Each row is followed by its class. Each block has new classes.
[0.473,0.391,-4.535,0.305,0.527,0.131,-0.540,0.350,-1.589,-0.565,0.215,-2.131,1.703,-0.376,0.771,-0.494,-1.373,-0.572,0.100,1.769,-0.804,1.421,0.180,1.702,0.254] : Paze
[-0.311,2.913,7.195,5.802,5.473,2.202,-0.030,0.399,-6.493,1.552,-2.856,-0.349,-4.168,-4.479,-0.301,0.472,-4.037,0.240,-2.511,-1.575,-5.001,0.024,-0.756,-0.861,0.566] : Nolas
[0.754,1.007,-4.542,0.742,0.821,0.510,-1.782,1.338,-0.777,-0.152,-1.871,-2.213,1.730,-0.560,0.142,-1.574,-1.059,-0.272,-0.087,1.246,-0.849,1.110,-0.077,2.981,0.201] : Paze
[-0.078,0.763,1.334,-0.226,1.172,-0.778,-3.186,0.882,0.421,-1.355,-4.306,-1.843,0.617,-2.557,0.129,-0.250,-1.660,-0.400,-0.212,1.914,-0.800,1.846,0.227,2.357,0.177] : Nolas
[0.105,1.005,-5.310,0.477,3.811,0.369,0.105,0.106,-0.166,0.741,-2.210,-1.765,0.707,-2.119,-0.467,-1.181,-1.775,-0.370,0.424,0.940,-1.275,1.691,-0.137,2.592,1.716] : Nolas
[0.397,0.679,-3.774,-0.063,0.516,0.145,-2.384,0.692,-0.404,-0.348,-1.314,-1.528,2.025,-0.373,0.178,-1.408,-0.894,-0.491,0.190,1.308,-0.535,1.950,0.485,2.049,0.061] : Paze
[0.591,0.611,-2.027,0.265,0.401,0.068,-2.752,1.849,-0.262,-0.016,-2.014,-1.945,1.347,-0.316,-0.191,-0.988,-0.963,-0.570,-0.404,1.522,-0.671,1.960,-0.033,2.205,-0.277] : Paze
[0.003,0.574,-6.002,0.765,1.422,0.296,-0.986,-1.213,-1.323,-0.302,-0.717,-1.346,0.633,-2.691,0.759,-0.414,-1.730,-0.581,-0.137,2.539,-2.074,2.524,0.383,0.929,1.148] : Nolas
[0.954,0.694,-3.482,0.457,-0.838,0.021,-1.014,0.833,-0.785,-1.184,-1.447,-0.880,1.904,0.033,0.143,-1.353,-0.215,0.008,0.115,1.419,-0.205,1.055,0.037,0.144,0.535] : Paze
[0.803,0.745,-5.348,0.558,-0.048,0.295,-2.609,0.713,-2.318,-0.980,-0.460,-1.832,2.308,0.292,0.559,-1.191,-0.277,-0.128,0.625,1.142,-0.673,0.959,0.467,2.253,0.079] : Paze
[0.769,0.669,-7.195,1.097,0.595,0.684,-1.754,-0.132,-1.445,-0.488,0.462,-1.429,1.933,-0.558,0.984,-1.298,-0.840,-1.030,0.340,2.006,-1.384,2.848,0.419,2.729,0.588] : Nolas
[0.032,0.001,-3.577,-0.394,0.102,-0.013,-1.631,0.803,-1.261,-0.041,0.742,-0.744,1.323,0.023,0.119,-0.660,0.115,-0.226,0.394,1.150,-0.051,0.084,0.406,1.277,0.202] : Paze
[-0.370,0.228,1.598,-0.563,0.909,-0.373,-2.503,2.912,-2.463,-0.050,-0.247,-2.933,1.430,-0.003,-0.141,-0.246,-0.455,-0.369,-0.188,1.281,-0.170,0.715,0.001,2.722,-1.037] : Paze
[0.668,0.274,-6.291,0.005,-0.284,0.112,-0.409,0.279,-1.004,-0.019,0.636,-0.871,1.806,0.660,0.023,-1.398,-0.735,-0.308,0.572,1.831,-0.353,1.390,0.109,-0.230,0.302] : Paze
[0.443,0.647,-5.372,-0.083,1.192,0.441,-0.960,0.659,-0.451,-0.087,-1.431,-2.051,2.242,0.039,0.416,-0.861,-1.089,-0.501,-0.086,1.389,-0.716,2.826,0.011,1.385,0.343] : Nolas
[0.718,0.651,-4.167,0.538,-0.279,0.377,-2.285,2.609,-0.587,-0.398,-1.685,-1.806,1.889,-0.230,0.118,-1.442,-0.281,-0.562,-0.151,1.241,-0.438,0.841,-0.237,1.978,0.102] : Paze
[0.514,0.351,-3.848,-0.766,0.491,0.209,-2.103,0.478,-1.042,-0.226,-0.790,-2.856,2.025,0.464,0.422,-1.192,-0.642,-0.412,0.128,0.864,-0.037,0.571,0.375,2.796,-1.184] : Paze
[0.245,0.513,-3.177,-0.118,0.198,-0.091,-1.915,0.712,0.149,-0.238,-1.949,-1.332,1.261,-0.616,0.242,-1.209,-0.502,-0.093,0.143,1.414,-0.422,1.101,0.104,1.508,0.072] : Paze
[-0.610,0.625,0.674,0.209,1.939,-0.142,-1.576,0.844,-2.089,0.270,-0.568,-1.405,0.210,-1.789,-0.120,0.252,-0.781,-0.544,-0.046,1.145,-1.048,1.442,0.197,0.715,0.402] : Nolas
[-0.526,-0.664,-0.824,-1.247,1.065,-0.703,0.925,-0.710,0.347,0.302,-1.087,-1.711,0.453,-0.730,-0.087,-0.049,-1.983,-0.218,-0.587,1.246,-0.310,0.169,-0.163,-0.018,-0.289] : Nolas
[0.335,0.803,-1.193,0.293,0.632,-0.415,-1.950,1.972,-1.271,-0.579,-1.728,-2.332,1.646,-0.062,-0.171,-0.452,-0.589,-0.320,-0.300,0.782,0.319,1.275,0.195,1.595,-0.363] : Paze
